Each row has a class, written as a number after it.
[-34  -7 -41   3 -44 -31  15  10 -17  55  25   0  21   5  22 -75  13 -13
 -27  -6  18   3  25  -9 -39  21  40  10 -42 -49 -56 -32  19 -48 -15  27
 -14  -4  -4  26 -41  37] | 0
[ 13  36  17  36   2  16   0 -25  63  13   2  19  53  -3 -65 -49  23  19
   9  37  37 -24  -4  32 -57 -27   7  44  48 -30   4 -52 -12 -21  38  84
 -18 -37  62 -55  -1  16] | 7
[  6 -13 -37  11  -3  41 -11  32  11  19  -6 -16  -4  34 -51 -45  19 -40
  48 -66  78  -7  42 -12 -24  32  -8   6 -31   6 100  -7 -13  17  29  32
  33 -25 -33  14 -45 -12] | 7
[-24  -9 -25 -12 -61 -13  14  45  71  33 -29  24  14  23 -27  42 -36  20
 -66  -1  57 -27  35  -2 -72 -31   1 -24 -38 -29   2 -17 -59  -5  -6   9
 -24  -9 -26   4  -1  -8] | 2
[ 35  -5 -36   9  -4  33 -13 -22  22  39  -8  15 -20  49  -3  19  63 -37
 -42 -79  15  24   0  14 -23  23 -18  -9 -10 -25   9  -2 -38  16  39 -15
  59 -18  15  36 -27 -11] | 5
[ 26  -9 -41  16  -5  27 -12 -26  26  38   8  20 -24  45 -11  12  49 -25
 -35 -65  23  37   6  22 -25  -1 -16 -22 -13 -11   7  -7 -48  11  41  -3
  41 -10   8  25 -42 -29] | 2
[-16  -2 -21 -19 -31 -16   6  58  70  32 -29  13  32  24  -5  40 -38  18
 -62 -12  54 -34  23   0 -60 -35   0 -21 -32 -34   4 -13 -46  -4  -5   2
 -17 -11 -11   1   2  -7] | 7
[  9   1 -29  25 -40  23  -5  23  -3  44 -22  11 -10  10 -72 -18   7 -21
  79 -45  65 -30  60 -40 -10  59 -13   7 -37  38  79  16  -1  15  14  22
  10 -29 -49  47 -43 -17] | 5
[ 14  30  21  42 -16  23  19 -35  48   9   6  21  35   1 -81 -37  24  29
   8  43  36 -22   5  38 -64 -24  10  32  41 -21  10 -45 -21 -20  36  84
  -9 -36  44 -57  -1  -7] | 2
[ -9 -36 -26   0 -28 -14  14   6   1  20  30   7  41  35  -9 -65 -17 -17
   1   7  15   9  26   8 -50   5  21   3   5 -83 -12 -29  24  -5  -5  44
 -15   6  -9  45 -65  26] | 10
[ 15   3 -26  26 -34  28   1  20 -10  51 -21   9  -9  13 -73 -16   7 -30
  83 -41  70 -40  53 -42 -10  66 -13   5 -39  36  74  22   5   9  14  16
  18 -24 -43  57 -37 -25] | 5
[ 14  35  13  39   8  22   9 -36  57  19   8  14  32  17 -63 -36  29  22
  13  39  40 -18   5  35 -57  -2   1  49  41 -42  -6 -40 -12 -27  41  68
 -18 -52  59 -52  -4   5] | 9
[  2  10 -31  37 -34  35   9  13  -1  48   2  13  -5  32 -78 -23  14 -25
  82 -44  85 -32  51 -51  -9  67 -18  -9 -35  46  76  15  -2   2  28  16
  11 -32 -47  36 -47 -40] | 8
[-27 -10 -43   9 -47 -19  25   5  -2  56  28   8  25  21  18 -66  19  -9
 -15 -12  28  -2  17 -20 -45  32  29   0 -35 -62 -60 -12  26 -51  -3  19
   0   4  -2  25 -31  37] | 8
[ 25 -11 -50  24   6  34 -13 -21  25  31   7  31 -13  57  -7  20  61 -40
 -37 -79  15  24  -2   4 -12  15 -17 -27  -9 -14   9 -10 -57  10  34  -2
  49 -21   2  41 -28 -19] | 3
[  5  20   2  44 -32  43  26 -46  50  -4   1  21  42  -2 -67 -40  57  18
   0  23  49 -22   4  37 -66   6   9  19  43 -49  18 -44 -24 -32  43  88
  24 -30  39 -46  11  11] | 3
[-15 -11 -39  13  -9  39  -1  27  -1  22 -12 -15  -5  33 -71 -45  21 -47
  49 -81  74  -2  50 -19 -26  45  -5 -13 -23   9 102  -9 -13  14  19  30
  29 -45 -46  14 -61 -27] | 0
[-11  12  12  33 -35  33  34 -50  54   8  -8   5  48 -14 -68 -34  41   5
   1  36  65 -23   4  29 -75  -9  12  28  62 -56  52 -28 -14 -26  40  79
   9 -27  43 -56   8  10] | 4
[-20  15 -18 -15 -21   0  -7  48  86  25 -20  17  60  60  -9  51 -78  16
 -80  -7  69 -36  16  -2 -63 -25  -5 -28   4 -15   6 -22 -42  12  -2  37
  16 -17   4  18   3 -31] | 7
[  -2  -28  -19    0  -14  -23    1   -4    0   34   22   -2   22   38
  -17  -68   23  -15  -18    2   14   16   21    4  -39   25   21   17
  -10 -100  -30  -25   30  -30    0   31  -39   -6   -5   46  -55   36] | 9
[-18 -12 -21 -17 -47 -14  14  53  74  25 -26  20  25  30 -16  37 -58  22
 -41  -8  61 -25  41  -3 -74 -22  -6 -31 -34 -42   4 -23 -60   4  -5  10
 -10 -26  -9   0 -14 -11] | 10
[-11 -13 -44   4 -33 -17  -1   7  -2  57  33  -6  13  32  22 -65  10  -6
 -17   9  27  -3  15  -5 -47  31  25  27 -44 -66 -72 -14  25 -51 -14  14
 -25  -2   8  28 -35  37] | 9
[-24 -10 -38  -5 -51   3   6  52  73  17 -25  33  29  37 -20  47 -26  12
 -67 -15  55 -31  32  -9 -66 -16  -4 -36 -42 -45  -7 -29 -53  -8  -6  15
  -8 -19 -28  17   1   2] | 3
[ 13  33  13  38  11  21   6 -41  52  11   7  13  36   6 -67 -31  27  26
  12  39  41 -19  10  31 -58   0   5  44  46 -36  -2 -50 -14 -21  39  68
 -29 -45  60 -59  -1   5] | 9
[ 15  -5  -7   5 -24 -28 -19 -35  34  37  -3   5 -19  31  -4   9  67 -24
 -53 -69   5  34   2   3  -3  13  -2  -7 -12  -2  -1 -28 -30  10  26   5
  49 -22  -8  41 -59 -22] | 0
[-29 -12 -26  -8 -33  -7  11  47  72  25 -28  11  21  31 -26  59 -36   6
 -67  -7  65 -33  26  -9 -68 -26  -6 -22 -17 -42  21 -13 -48  -5   1  12
 -14 -15  -9   3  12  -1] | 4
[ 28 -13 -16  12 -33 -20 -10 -39  37  40  -4   9 -35  30  -4  19  69 -21
 -57 -57  16  40   7   4 -14   5  -2 -14 -18  -4  -5 -11 -44   8  40   3
  37   3  -8  37 -54 -20] | 2
[-18  -1 -30 -13 -38  -4  14  55  78  34 -26  19  22  35 -32  43 -25  18
 -74 -11  61 -33  33 -17 -75 -26   1 -19 -16 -53   2 -17 -48 -15   6   1
 -34 -21 -12  12 -11 -14] | 6
[-40 -12 -42   5 -52 -41  13  12  -9  52  22   7  25  -4  21 -74  15 -13
 -24  -9  12   8  19 -13 -35  16  37   8 -34 -58 -60 -36  19 -46 -28  29
 -31  -9   4  30 -50  44] | 0
[ 25 -10 -57  24   3  46 -11 -24  20  25  10  26  -2  61  -3  20  50 -28
 -42 -74  18  21   5  10 -20  15 -16 -39  -4 -21  15  -5 -50   8  41   2
  47 -20   1  30 -29 -26] | 3
[  7  22   9  27 -11   7  12 -39  59  13   4  32  52   0 -61 -33  25  37
  14  30  41 -28  15  21 -50 -10   9  33  53 -26   7 -44   0 -27  34  80
  -1 -47  51 -51   6   8] | 1
[-26  11 -15  -8 -48  -2  15  37  76  25 -24  16  37  48 -29  55 -64  11
 -81   5  57 -29  18  -6 -62 -21  -2 -31 -19   0   0 -25 -50   9 -15  28
  16 -11 -24  19  -1 -36] | 2
[-19 -39 -22   9 -18 -25  16   3  -5  21  25  -1  36  36 -22 -45   1 -28
 -10  12  25  -1  20  -1 -39   5  18  13  10 -97  -7 -20  43 -18  -2  49
 -26  10  -5  53 -43  39] | 4
[-11  12  10  32 -45  27  37 -54  55   0  -8   1  47 -14 -65 -32  35   7
   7  34  65 -17   8  34 -75  -8  16  35  56 -53  46 -36  -6 -23  37  91
  21 -29  50 -60   5  14] | 4
[  5 -19 -15   6 -27 -26 -13 -42  41  43  -8  -7 -24  35  -6  23  58 -42
 -49 -57  23  26   3  -2  -9   7 -11  -7  -9 -16  10   4 -30  11  22  -2
  36 -11  -5  39 -41  -3] | 4
[-20  -8 -41  -6 -44   0  14  56  72  26 -27  17  18  31 -31  44 -25  22
 -63  -9  68 -28  30 -11 -70 -27  -3 -11 -27 -40   4 -18 -46 -13   7  -7
 -24 -10  -9   0  -6 -19] | 6
[ 40  -9  -7   1 -17 -26 -43 -39  45  38   0   0 -19  30   9  11  60  -9
 -57 -72  17  29   0  14  -9   4 -10  -6  -4  -2  -3 -11 -37   9  39  12
  44   1  14  32 -44 -17] | 7
[-13  12 -22 -12 -27  -4  12  39  78  14 -17   9  35  58 -29  57 -60  17
 -85  -7  56 -27  17 -10 -58 -25  -2 -23   8 -23   1 -19 -29  -2   1  24
  15 -14   1  23 -12 -39] | 6
[ -4   6 -21  26 -31  23 -11  27  -8  50  -6  10   5  28 -75 -29   3 -24
  78 -42  76 -27  57 -52  -8  50 -13  -2 -35  48  71   1  -4  12  17  20
   0 -50 -46  33 -62 -47] | 0
[  5 -19 -14   6 -25 -24 -15 -37  43  42  -4  -4 -17  35   0  32  61 -39
 -52 -53  22  25   3 -11  -8   0 -12   0  -4  -8   3   1 -30  17  28  -7
  45  -2  -9  35 -38  -4] | 4
[ -9  21  24  32 -49  16  26 -49  56   4 -12  10  45 -21 -75 -56  57  23
  -2  19  42 -13  -1  39 -66  -6  17  27  46 -41  38 -55 -16 -26  30  80
  16 -44  38 -61 -12 -10] | 0
[ -6  23  22  34 -51  19  25 -47  58   6  -9  14  40 -22 -76 -54  59  18
   2  19  49 -14   0  31 -69  -9  14  23  52 -44  37 -47 -10 -30  38  80
  13 -42  49 -63 -15 -10] | 0
[ -2  13 -27  35 -37  33   9  17  -4  50   1   9  -6  21 -79 -25  16 -19
  89 -45  87 -33  57 -46 -12  71 -17 -14 -39  40  74  13  -5   4  28  17
   5 -30 -46  40 -50 -31] | 8
[  4  24   3  40  -6  36  14 -21  48   6   6  38  50  18 -64 -47  25   9
   6  27  34 -20   7  20 -62 -13   9  25  39 -37   1 -43 -18 -31  37  89
  -1 -47  40 -45   3  15] | 3
[-22 -14 -32  -2 -55 -11  11  64  73  18 -24  28  26  40 -19  49 -24  19
 -69 -15  46 -31  26 -13 -66 -26  -6 -36 -39 -38 -11 -24 -52  -9  -6  15
 -10 -13 -27  11  -6  -4] | 3
[ 14   5 -22  21 -31  26 -17  19   3  46  -7   3   7  15 -62 -22  -6 -19
  71 -34  77 -34  54 -36 -15  45 -12   1 -27  52  81   7  -6  16  20  35
 -21 -28 -40  34 -47 -32] | 7
[-22 -10 -40   0 -51  -3  12  58  70  30 -24  35  23  34 -11  48 -19  16
 -65 -11  54 -34  23 -17 -65 -18  -4 -35 -40 -39 -15 -13 -51 -18  -1   4
  -4 -14 -24  18   7  -1] | 3
[ 17   6 -25  31 -27  34 -19  25  -2  51  -7  -6   7  21 -70 -40   3 -11
  82 -38  75 -30  50 -24 -11  55 -16   3 -29  45  83  11 -12   7  29  43
   0 -24 -36  40 -50 -36] | 7
[-25   5 -29 -15 -37  -7   1  45  82  22 -25  23  46  59 -19  64 -73  24
 -63 -12  69 -36  20 -14 -52  -2  -3 -40  -3   2  -5 -20 -23   4 -13  34
  21 -21 -11  28   6 -37] | 1
[-27  -9 -44  11 -47 -27  38   0  -9  47  31  11  23  15  21 -62  19 -13
 -11 -10  30   5  20 -20 -25  28  28   8 -45 -59 -58 -19  25 -48  -7  16
  18  12   4  31 -36  37] | 8
[ 13  -4 -33  24 -34  25  -7  20 -14  51 -16   8  -7  22 -70 -16   3 -25
  79 -48  74 -35  65 -43 -20  68 -12   7 -35  38  79  14   8  20  24  22
  10 -27 -40  50 -42 -22] | 5
[  4   6 -20  29 -27  34   5  30  -1  46   1  14   0  12 -62 -28 -12 -23
 107 -31  76 -29  60 -45 -14  50 -10  -7 -23  42  78  11 -30  23  10  25
   0 -37 -37  38 -59 -36] | 10
[-23 -24 -56  -4 -55 -27   8  17  -3  50  27  12  22   6  30 -65   5   5
 -22  -3  25  -5  21 -21 -37  31  30   7 -35 -45 -58 -23  25 -62 -23  34
 -26   3  -4  32 -25  46] | 1
[-11 -10 -28  10 -14  36  -2  26  -8  29 -15  -7  -3  34 -72 -48  15 -38
  55 -74  74  -3  52 -24 -20  46  -8 -14 -28  10 112  -1 -15  13  24  25
  37 -48 -42  26 -57 -37] | 0
[ 31 -14 -36  12  -5  29  -7 -22  25  32   1  24 -20  59 -10  17  31 -26
 -32 -68  24  33   9  22 -22  -1 -20 -19 -12 -17  17  -3 -54   9  35   6
  38 -22   9  22 -40 -39] | 2
[  9  -9 -12   4 -36 -31 -10 -34  43  42  -7   8 -16  36  -7  10  66 -25
 -58 -68   6  35   3   6  -6   1  -8 -10  -9 -12  -1 -17 -30   9  23   1
  44 -27  -4  35 -60 -22] | 0
[-24 -10 -36  -1 -49  -8   9  54  64  22 -24  34  24  30  -6  46 -25  23
 -74 -10  52 -28  27 -10 -62 -18  -4 -36 -42 -40 -14 -21 -62 -21  -6   5
 -24 -18 -28  10   0   6] | 3
[ 22 -10 -12  15 -32 -18 -10 -34  40  39  -3   8 -35  35 -10  16  69 -23
 -56 -49   3  36  -2   7  -7   1  -9 -12 -20  -1  -5 -15 -41  16  33   0
  35   0 -10  41 -49 -21] | 2
[ 26 -12 -20   5 -27 -26 -17 -37  37  50 -21   7 -31  26  -8  10  67 -25
 -50 -73   0  26   7  15 -11  21 -13  -1 -22 -17   2   0 -28   7  29  -5
  53 -11  -7  51 -39   4] | 5
[ 24 -14 -31  15 -25  -6 -18 -37  31  42   4  14 -21  42   0  11  72 -31
 -53 -70   8  31   0  -5 -14  23 -11 -23 -16  -3 -18 -11 -29   0  36  11
  49 -17 -11  47 -40  -2] | 3
[-28  12 -23 -23 -38  14  12  47  87  22 -25  11  44  60 -30  48 -71   7
 -90  -1  53 -32  14  -6 -73 -22  -3 -27   5 -33   4 -15 -30  -2  -9  27
   9 -20  -9  32   2 -32] | 6
[  9  33  18  38 -26  19  13 -36  54  14   5  26  35 -13 -69 -36  21  32
  11  47  35 -22  12  34 -73 -28  15  33  41 -18  -3 -43 -21 -22  36  82
 -30 -32  49 -66  -6   2] | 2
[ -4  23   8  34 -47  34  34 -52  55   5  -3  12  35 -22 -73 -44  40  24
   2  33  57 -16  12  44 -76  -8  16  28  40 -31  29 -43 -28 -23  37  87
  20 -18  40 -61   8   0] | 2
[-15  -4 -26 -12 -54 -12  10  55  62  25 -45  24  12  28 -15  47 -40  21
 -54 -12  50 -31  32  -2 -64 -15  -2 -20 -40 -39   6  -3 -34  -4  -3   0
  -5 -20 -14   8   5  -1] | 5
[ 16  19  17  39 -10  11  17 -30  51  10   8  22  38   0 -76 -40  28  27
   1  34  32 -18   4  32 -72 -28  11  33  51 -38  -2 -46 -18 -29  33  84
 -21 -36  46 -60  -9   6] | 2
[ 10  -7 -32  31 -29  35  -2  24  -6  46   6  13   0  24 -61 -30 -13 -25
 102 -32  72 -26  65 -49 -15  53 -18  -6 -32  40  76   4 -21  25  22  23
  -7 -35 -35  35 -60 -40] | 10
[-26  13 -24 -15 -37  -3  15  41  88  25 -29  11  39  49 -29  58 -63  12
 -86  -1  65 -33  15  -9 -72 -20   3 -22   4 -21  11 -23 -37   2  -7  18
   3 -17  -5  29 -11 -36] | 6
[-10  13  14  34 -33  28  36 -44  55   8 -13   3  46 -15 -76 -34  43  10
   5  38  64 -20   3  29 -72 -12  10  34  55 -58  41 -31 -16 -30  41  79
  14 -31  47 -60  16  17] | 4
[-27 -16 -51  -4 -48 -27  10  17  -5  49  29  15  19   8  36 -63  -1   8
 -15   2  28  -2  33 -16 -33  29  32   1 -32 -44 -55 -12  32 -57 -10  37
 -23   5  -4  35 -28  44] | 1
[  6 -10 -30   1  -6  48  -9  24   4  20  -8 -14   2  31 -49 -39   9 -38
  47 -64  86  -9  43  -8 -30  37  -8   7 -22  10 101  -4 -18  19  27  34
  38 -27 -28  14 -34 -14] | 7
[-11 -10 -34  19  -3  44   4  22   4  21  -4 -13 -10  37 -64 -15   6 -55
  63 -51  87 -16  49 -26 -23  32 -10   2 -15  14 114  11  -6  25  26  28
  33 -34 -36  23 -42 -16] | 4
[  0 -29 -21  -2 -20 -19  -6   4  -5  36  27  10  42  29   6 -73  15  -9
 -15   0  16   8  11  17 -39  -1  23  18  -1 -87 -25 -16  29 -24   6  37
 -12  17   6  47 -43  31] | 7
[-16 -29 -23  -3 -29 -30  13   4  -9  34  24  13  35  23  -3 -72  21 -26
 -23 -12   3  14  19 -10 -32   5  28   5  -9 -82 -23 -31  40 -33  -5  34
 -12  -2 -19  50 -70  22] | 0
[ 10 -13 -39   9   2  49 -13  31   5  19 -10 -13   7  35 -53 -35  10 -39
  52 -71  80 -10  44 -19 -28  37  -5   0 -29  11  96 -13 -15  22  28  32
  32 -27 -31  12 -38 -22] | 7
[ -7  22  20  38  -1  23  17 -28  49   9   1  17  54  -5 -62 -25  15  11
  13  48  46 -24   3  17 -63 -24   3  40  60 -39  20 -42 -11 -20  36  76
 -27 -41  53 -60   0  16] | 4
[  1 -37 -22  -7 -21 -11  20  10  -4  22  31  10  37  29  -3 -66  -6 -12
   1  -4   1  10  34  -4 -43   6  21   0  -6 -86 -18 -30  18 -15   1  46
   5   6 -16  45 -52  24] | 10
[-18 -15 -21 -17 -44 -18  13  50  86  32 -24  24  27  20 -15  37 -45  23
 -49  -8  44 -32  36 -13 -78 -29  -3 -33 -23 -41   3 -21 -55   3  -6   6
 -13 -23 -21   0  -8 -10] | 10
[-16 -10 -43   5 -46 -24  15  19 -16  49  11  12  15   1  25 -61   3  -6
  -9  -4  18  -5  19  -9 -49  29  32  14 -36 -65 -47 -15  30 -42 -17  25
 -11  -5  14  38 -27  55] | 5
[-27   2 -16 -13 -40  -6  19  44  87  21 -26  14  50  49 -15  50 -81  14
 -56  -1  55 -32  23  -7 -65 -14  -3 -40  -6 -27   7 -22 -52  18 -17  27
  27 -26 -16  21 -10 -33] | 10
[-24   2 -15 -21 -46  -6  12  38  75  28 -48  15  40  40 -24  50 -66  11
 -71 -19  56 -35  21  -1 -70   3  -5 -32  -9 -30   7  -8 -24   3 -12  32
  41 -14  -8  33  14 -20] | 5
[-36 -13 -40   6 -57 -16  27   5   1  54  26  12  28   9  15 -77  27 -13
 -16 -11  21   7   8 -12 -41  28  19   2 -42 -71 -58 -20  18 -49 -15  15
  -1   5  -3  34 -36  45] | 8
[ -2  33  19  37  -1   5  10 -26  52  15  -3  25  53  -4 -76 -46  29  16
   9  25  27 -16   4  23 -55 -26  14  35  54 -29  17 -57 -12 -18  33  73
 -21 -56  47 -56 -26   0] | 0
[ -8 -37 -36  -4 -35 -32  -2   0  -2  23  26  14  28  25  -9 -58   5   1
 -13   1  19   3  28   1 -33  24  22   4  -1 -74 -16 -32  48 -31  -3  52
 -36   5  -6  55 -45  39] | 1
[-15  -6 -40   5 -37 -19   2  14   1  49  26   4  25   1  36 -68   1  -4
 -20   2  23  -1  11   2 -36  17  30   9 -25 -52 -51 -17  19 -46 -10  43
 -20  12   5  40 -28  42] | 7
